[104 141  82  95  84 143 135 149 129 102 113 151  92 135 143 177 179 103
 118 166 114 154  85 103  95] = Q638
[142 122 125  55 141 157 142 117 181 102 168 140 115 166  99 152 186  83
 140 150 137 145 121  97 124] = Q394
[127 113 135 155 163 162 109 137 122 112 138 148 166 102  89 109 138  54
 156 109 219  76 136 146 105] = Q696
[102  94 171 152 123 114 191 146  83 193 145 123 142 114 148 128  68 121
 142 122  91 129 106 118 116] = Q249
[139 168  89 177 121 116  53 125 119  90 113 124 128 101 135 103 129 179
 105 111 166 146 155 169 139] = Q924
[137 166 150 179 122 118  55  53 117  90 112 126 133  98 133 105 131 175
 108 168 173 102 156 169 134] = Q323
[148 167  91 165 116 100  51 113 129  93 118 111 119 115 146 104 124 186
  93 113 141 124 155 169 158] = Q382
find: [139 168  89 177 121 116  53 125 119  90 113 124 128 101 135 103 129 179
 105 111 166 146 155 169 139] -> Q924
find: [137 166 150 179 122 118  55  53 117  90 112 126 133  98 133 105 131 175
 108 168 173 102 156 169 134] -> Q323
find: [142 122 125  55 141 157 142 117 181 102 168 140 115 166  99 152 186  83
 140 150 137 145 121  97 124] -> Q394
find: [102  94 171 152 123 114 191 146  83 193 145 123 142 114 148 128  68 121
 142 122  91 129 106 118 116] -> Q249

[214 115 144 130 111 134 121 134 117  94  77 180 111 107 135 112 115] : Q394
[214 115 144 130 111  77 110 134 117 134 111 136 120 145 114 134 137] : Q638
[143 141 110 135 145 123 119 118 141  94 110 180 111 113 111 120 112] : Q849
find: [143 141 110 135 145 123 119 118 141  94 110 180 111 113 111 120 112] -> Q849
find: [214 115 144 130 111  77 110 134 117 134 111 136 120 145 114 134 137] -> Q638
find: [214 115 144 130 111 134 121 134 117  94  77 180 111 107 135 112 115] -> Q394

[177 153 136 136 155 132] = Q166
[198 145 125 158 156 136] = Q6
[180 100 196 162 147 127] = Q924
[111 197 153 157 135 143] = Q382
[196 149 197 143 120 132] = Q638
[171 123 143 180 180 143] = Q249
[173 136 120 162 159 119] = Q323
both Q166 Q323:  -> [136]
find: [198 145 125 158 156 136] -> Q6
both Q6 Q323:  -> [136]
both Q166 Q6:  -> [136]
both Q638 Q249:  -> [143]
both Q924 Q638:  -> [196]
both Q638 Q323:  -> [120]

[115 129 127  93 130 127 127 127 129 123 128 130  99 144 121  93 129 145
 127 129  92 127]  Q638
[118 131 127  93 129 130 127 130 132 123 130 131 115 128 128 129 130 134
 124 129 131 128]  Q323
[168 146 145 217 112 147 137 114 129 139 136  96 129 114 183  93 141  97
  58 141  99 127]  Q166
find: [168 146 145 217 112 147 137 114 129 139 136  96 129 114 183  93 141  97
  58 141  99 127] -> Q166
find: [115 129 127  93 130 127 127 127 129 123 128 130  99 144 121  93 129 145
 127 129  92 127] -> Q638

[ 76 152 100 106 152]  Q849
[105 162 132 125 124]  Q249
[ 49 153  55 166 137]  Q924
[ 73 128 124 100 147]  Q394
[152  93 153 146 147]  Q382
both Q249 Q394:  -> [124]
both Q382 Q924:  -> [153]
both Q849 Q394:  -> [100]
both Q394 Q382:  -> [147]
find: [105 162 132 125 124] -> Q249
both Q382 Q849:  -> [152]
both Q924 Q382:  -> [153]

[119 138  91  92 133 114 135 119 137 145  75 121] -> Q754
[131 124 132 125 133 126 139 130 132 125 128 128] -> Q394
[119 138 128 128 133 122 135 119 134 145 129 121] -> Q249
[144 142 127 103 106  91 160  49 133 138  92 198] -> Q849
[133 138 125 109 121 126 156  65 139 134 127 189] -> Q382
both Q394 Q849:  -> [133]
both Q394 Q754:  -> [133]
find: [133 138 125 109 121 126 156  65 139 134 127 189] -> Q382
find: [119 138 128 128 133 122 135 119 134 145 129 121] -> Q249
both Q754 Q394:  -> [133]

[ 83 152 151 111 169 111 123 151]  Q696
[171 174  95 143 114 126 151 125]  Q638
[ 71 148 101 140 156 111 144 107]  Q754
[171 174  82 143  82 112 151 144]  Q323
both Q323 Q696:  -> [151]
both Q696 Q638:  -> [151]
both Q754 Q696:  -> [111]
both Q323 Q754:  -> [144]

[119 173 118  66 128 126 103 132]  Q249
[175 112  72 126 125 129 133 117]  Q638
[ 98 129 126 113 175  55 101 140]  Q849
[191 174 101 131 117 175 115 112]  Q975
both Q249 Q638:  -> [126]
find: [119 173 118  66 128 126 103 132] -> Q249
both Q249 Q849:  -> [126]
both Q638 Q249:  -> [126]
find: [ 98 129 126 113 175  55 101 140] -> Q849

[127 188  97 166  94] -> Q6
[118 161  81 170 118] -> Q638
[185 186 144 116 161] -> Q924
[139  81 144  95 167] -> Q249
[ 65 162 161 195 118] -> Q323
[ 98 179  58 155 206] -> Q696
[126 173  78  84  94] -> Q849
[126 173  78  84 160] -> Q394
[116  95 136 188 126] -> Q166
both Q6 Q166:  -> [188]
both Q323 Q924:  -> [161]
both Q924 Q323:  -> [161]
both Q394 Q166:  -> [126]

[172  85 121 132 195  81] -> Q696
[124 130 136 100 196  53] -> Q849
[154  76 129 147 147  49] -> Q249
[105 128 116 155 186 196] -> Q975
[140 104 115 151 197 176] -> Q754
[157  71 134 107 154  56] -> Q166
[147 122 118 157 195 177] -> Q394
both Q394 Q249:  -> [147]
both Q975 Q849:  -> [196]
find: [147 122 118 157 195 177] -> Q394

[119 132 133 134 158  80  91 179  53 191] : Q323
[119 135 156 138 178  96 173 165 133 178] : Q6
[119 132 132 142 191  84 185 157  56 188] : Q382
[119 133 132 140 156  91 178 167  62 182] : Q975
both Q382 Q6:  -> [119]
find: [119 135 156 138 178  96 173 165 133 178] -> Q6
find: [119 132 133 134 158  80  91 179  53 191] -> Q323
both Q6 Q382:  -> [119]

[ 41 120 120  66 120] -> Q323
[143 120 140 195  48] -> Q924
[121 192 205  43  48] -> Q975
both Q924 Q323:  -> [120]
both Q323 Q924:  -> [120]
both Q975 Q924:  -> [48]
both Q924 Q975:  -> [48]
find: [121 192 205  43  48] -> Q975
find: [143 120 140 195  48] -> Q924

[ 93 113 105 122  75 125 189 167]  Q382
[126 101 153 114  87  49 161 206]  Q849
[142 126 141 113 145  52 161 196]  Q166
[145 106 152 115 123  51 161 203]  Q249
[138 149 128 112 142  54 162 183]  Q394
[101 109 156 141 161 125 137  89]  Q696
both Q166 Q394:  -> [142]
both Q696 Q249:  -> [161]
find: [126 101 153 114  87  49 161 206] -> Q849

[120 117 142 140 114 127 128 115 130 130 145 118 116 108 145 129 125 124
  95 117 141 145 131 116 149 120 134 106 123 127 106 108 126 140 140 117
 102 104 121 128 150 136 120 127 104 118 131 123 123 122 138 157 135 125
 113]  Q849
[129 139 109 123 117 125 129 131 119  97 120 127 130 129 115 109 142 107
 158 116 114 115 129 150 112 135 143 145 136 121 127 142 130 115 116 134
 141 124 142 115 110 120 127 127 152 104 125 117 132 129 119 101 139 126
 144]  Q6
[116 128 121 141  83 121 131 113 118 153 209 114  97  90 129 100 144  99
 135  90 125 146 138 140 132 130 160 119 133 116  99 119 127 123 131  97
 107  98 137 100 135 133 115 124 134  89 138 101 122 116 131 160 155 121
 125]  Q166
[157 121 142 122 118 105 143 135 129 115 142 125 117 122 124 126 127 133
 138 134 123 118 132 121 123 126 126 164 146 127 126 158 113 123 139 114
 139 141 121  97 130 151 110 125 146 107 149 119  89 127 133 162 126 146
 114]  Q638
[ 83 163  62 136  88 138 117 113  94 116 154 117 125 122 113  63 178  88
 168  58 112 132 132 201 111 145 193 106 162 103 103 115 148 109  99 133
 120  94 179 119 109  94 148 126 143  88 114  97 172 123 109  90 179  96
 171]  Q754
[171 130 131 105 142 114 140 155 133  73  99 145 136 148 122 136 122 146
 150 160 118 108 126 125 113 131 108 195 123 132 163 176 116 120 127 135
 171 175 123 112 113 136 115 128 159 135 133 130 104 135 125 114 109 153
 129]  Q323
[157 130 133 106 186 127 132 153 142  81  84 152 164 176 119 162 108 163
 140 185 123 107 116 116 115 130  82 163 122 144 178 145 125 126 123 158
 167 175 116 140 113 126 130 133 142 183 123 160 123 143 123  96  88 145
 132]  Q394
[ 65 144  94 147 110 162 103 105 115 144 121 119 131 124 126 104 148  95
 136  84 126 142 128 158 122 136 162  55 149 116 103 100 155 126 110 140
 102  92 152 160 116  92 165 130 111 110 101 119 193 125 119  89 156  87
 153]  Q696
find: [171 130 131 105 142 114 140 155 133  73  99 145 136 148 122 136 122 146
 150 160 118 108 126 125 113 131 108 195 123 132 163 176 116 120 127 135
 171 175 123 112 113 136 115 128 159 135 133 130 104 135 125 114 109 153
 129] -> Q323
find: [ 65 144  94 147 110 162 103 105 115 144 121 119 131 124 126 104 148  95
 136  84 126 142 128 158 122 136 162  55 149 116 103 100 155 126 110 140
 102  92 152 160 116  92 165 130 111 110 101 119 193 125 119  89 156  87
 153] -> Q696
find: [ 83 163  62 136  88 138 117 113  94 116 154 117 125 122 113  63 178  88
 168  58 112 132 132 201 111 145 193 106 162 103 103 115 148 109  99 133
 120  94 179 119 109  94 148 126 143  88 114  97 172 123 109  90 179  96
 171] -> Q754

[118 150 134 161 111 130 157 148 113 119  72 140  83 120 160 143 127  94
 159 122 153] = Q249
[114 116 151 126 132 134  97 184 151  80  92 123 121  83 147 124 115  91
 130 119 127] = Q166
[115 170 122 128 150 147 181 100  79 143 121 119  94 139 146 145 143 108
 162 139 137] = Q323
[113 166 137 137 142 162 178 134  80 162 104 116  93 138 146 138 130 106
 169 163 142] = Q849
[137 184  94 161 142 146 134 141  97  85 151 145 104  98 147 147 125  97
 154 124 160] = Q975
[140 123 118 163  78 103 125 165 137 118  59 134 107 122 156 137 120 119
 142 109 139] = Q754
find: [118 150 134 161 111 130 157 148 113 119  72 140  83 120 160 143 127  94
 159 122 153] -> Q249
find: [140 123 118 163  78 103 125 165 137 118  59 134 107 122 156 137 120 119
 142 109 139] -> Q754
find: [137 184  94 161 142 146 134 141  97  85 151 145 104  98 147 147 125  97
 154 124 160] -> Q975
find: [114 116 151 126 132 134  97 184 151  80  92 123 121  83 147 124 115  91
 130 119 127] -> Q166

[ 94 116  76  98 147 178 127  63] -> Q924
[128 169 129 127 128 128 129 127] -> Q249
[143 172 114 164 110 119 114 117] -> Q323
[168 111 102 200  83 115 100 156] -> Q975
[157 111 102 200 157 115 100 114] -> Q166
[ 97 132 118 113 141 140 136 110] -> Q6
[167 114 144 140  45 131 154 136] -> Q394
[120 175 149  93 145  98 142 136] -> Q849
[172 112 180 130 150 121 111 156] -> Q754
[ 63 125 123 117 149 141 166 173] -> Q382
[166 129 168 114 155 110 118 160] -> Q696
both Q924 Q849:  -> [98]
both Q382 Q924:  -> [63]
both Q394 Q323:  -> [114]
both Q754 Q323:  -> [172]
both Q975 Q696:  -> [168]

[ 94 154 149 128  76 136 139 152 120] -> Q975
[133  71 177 124 132 112 103 145 155] -> Q754
[152 131 172 112  80 115 120 173  85] -> Q638
[133  71 173 124 132 112 112 145  77] -> Q696
both Q754 Q638:  -> [112]
both Q638 Q754:  -> [112]
find: [152 131 172 112  80 115 120 173  85] -> Q638

[182 191  85  94 188  87 112 174 187 123 105 167  73 120  61 192  77 145
 140 114  65 129  62 169 193 106  93 112 109 110 135 143  79 152 155  85
  78 142 137  97 135  66 145 188 113] = Q382
[167 189 151 109 183  69  61  78 192 112 126  65 141 126 136 130 162 177
  81 181 133  95 187 187 195 161  82 134  73  71 131 158 104 107  94 195
 164 148 172  72 168 122 195 107 165] = Q638
[194 162 149 159 193 178 185 187 120 165 181  82 107  72 166 145 193 153
 193 104  67 103 172 116 179 163 158 134  76  78 144 143  63 153  74 132
 121 193 146  87 162 153  78  91 195] = Q696
[165  62  63  92 158 103  70 153 189 173 140 117 106 155 139 144  66 122
 178  83 133 140  61 125 176 170 131 183  98 108  74 160 147  84  77  72
 110 142 176 118 102 115 109 131  88] = Q924
[161 128  62  71 189  70 179 145 168  69 137 157 186 176 177 110 167 179
 173 143  68 108 100 190 119 100 117  82 156 158 150 193  70 122 100  67
 140 123 104 149  66 176 140 125 159] = Q323
[ 82 177  91  96 133  77 107 191 155  81  83 178 190 118  62  82  91 116
  96  97 114 126 141 143 175 179 187 131  96 146  98 173 168 139 182  81
 115 177 149 192 191 139  69 120  97] = Q754
[ 70 116 150 181  74  67 112 183 162  98  67  74 186 154  61  95 119  72
 191 155 166  88 121 134 154 120  87 164 161 108 112 177 193 166 139  65
 179 119 148 100  88  62 117 128 134] = Q394
[171  71 191 129  68 140 121 121 161  79  70 128 156 124  72 187 143  92
 187 117  79  64 102  81 114 154 115 162 151 163 158 101  69 128  75  99
 140 176 179 149 168 118 111  99  89] = Q849
[171  76 113  90 192 111  83 131  96 173 114 143 129 147 166 137 164 155
 169  64  62 177 105  72 103 130 194 140  75 107  87  88  76 173 112  72
 188 134  75  93 110 137  65  70 193] = Q6
[109 127 187  69  90 103 100  87 115 149 162  71 136  76 136 151  64 194
 108  70 141 138 134  82 119 116  90  62 176  96  60 163 185 114 162 158
  94 164 154 110 190 110 144 145 181] = Q166
[ 75 100 153 140  66  61  81 111 177 145  77 137  78 170 118 115 183  82
  98 188 125 139 126 166 165  90 108 129  98 126 146  91 186 164 110  72
  75 105 128 101 100 135 108  85 129] = Q249
find: [161 128  62  71 189  70 179 145 168  69 137 157 186 176 177 110 167 179
 173 143  68 108 100 190 119 100 117  82 156 158 150 193  70 122 100  67
 140 123 104 149  66 176 140 125 159] -> Q323
find: [171  71 191 129  68 140 121 121 161  79  70 128 156 124  72 187 143  92
 187 117  79  64 102  81 114 154 115 162 151 163 158 101  69 128  75  99
 140 176 179 149 168 118 111  99  89] -> Q849
find: [165  62  63  92 158 103  70 153 189 173 140 117 106 155 139 144  66 122
 178  83 133 140  61 125 176 170 131 183  98 108  74 160 147  84  77  72
 110 142 176 118 102 115 109 131  88] -> Q924

[100 206 107  78 100  44  87 188 136] : Q849
[108 189  83  62 107  43  80 117 129] : Q6
[157 101  95  50  87  47  32  83 189] : Q394
both Q6 Q849:  -> [107]
both Q394 Q849:  -> [87]
both Q849 Q6:  -> [107]

[142  74 163 184 126 182  72 181 111 134 146  86 133  62  91 144 103 152
 195 118  75 128 173 109  85 171 112 130  59  72 139 155 145  93 176 139
  94 109 142  78 156  65] : Q394
[194  75 142 165 139 121 174 148 157 173  62 143 137 175 146  96 174 109
 147 104 196 145 154 142  77 142 157 183 133  93 117  96 148 189  88  76
  69 151 176 146 116 114] : Q382
[100 148 193 130 121 196  66 154 175  66 116 115 150 119  79 189 132 137
  58 122 198 141 117 176 139 133 191 194 135 110 105 102  99 108 131 175
 185  61 175 106 141 180] : Q975
[167 126 181 140 152 128 198  73 139 138 153  60 122  92 100 110 180 136
 109 156 104 140 115 120  89 154 179 106 197 191 127 115  85 119 192 112
 180  80 135  70  64 195] : Q849
[173  97  83 129 179 155  74 152  78 196 195 173  63  62 110  65  89 174
 113  78 144 145 170 151 148 106 138  67 160 158  89 169  73 133 141 102
 100 175 132  63 114 187] : Q6
[136 129 162 133 104 188 187 143 173 137 163 152  95  92 137 167  70 133
 117 186 100  73  91 126 134  74 138  76  93 178 124 162  86 122 144  67
  79  86  59 116 148 186] : Q249
[ 83 138 161 108 193  71 184 147 157 181  96  75 130 106 160 140 184 127
 122 192 170 171 133  71 105 148  61 150 170 198  71 126  72 198 130 164
  82 146 134  75 101 146] : Q754
[103 176 142 121  66 111 169 126 121 110 149  84 179 157  70  69 100  94
 162  95 141 147 143 102 173  67  96 100  72  97  84  95 171 161  71 117
  85 164 171 125  94 152] : Q166
[161 190 172 178  67 193 147 126 164 130 175 193 132 105 153 179  77 166
 137 139 184 151 135 169 185 108 133 151 109 169  74 106 121 112 136 139
  62 102 177  95 161 141] : Q696
[146 135 182 135  74 191 108 161  90 109  59 192 109  68  86  89 130 174
 160 157  72  86 122 150 141 175 126  98 196  85 190 137 184 183 105  88
 153  88  69 175  76 197] : Q638
[114  82 166 162 142 131  67 150 150 139 182 118 130 181 139 192  71  87
 180 193  67 142 144 189 183 180  89  91 120 187 166  67  91 189  98 129
 106 190 114 116 159  72] : Q924
find: [194  75 142 165 139 121 174 148 157 173  62 143 137 175 146  96 174 109
 147 104 196 145 154 142  77 142 157 183 133  93 117  96 148 189  88  76
  69 151 176 146 116 114] -> Q382
find: [136 129 162 133 104 188 187 143 173 137 163 152  95  92 137 167  70 133
 117 186 100  73  91 126 134  74 138  76  93 178 124 162  86 122 144  67
  79  86  59 116 148 186] -> Q249
find: [173  97  83 129 179 155  74 152  78 196 195 173  63  62 110  65  89 174
 113  78 144 145 170 151 148 106 138  67 160 158  89 169  73 133 141 102
 100 175 132  63 114 187] -> Q6

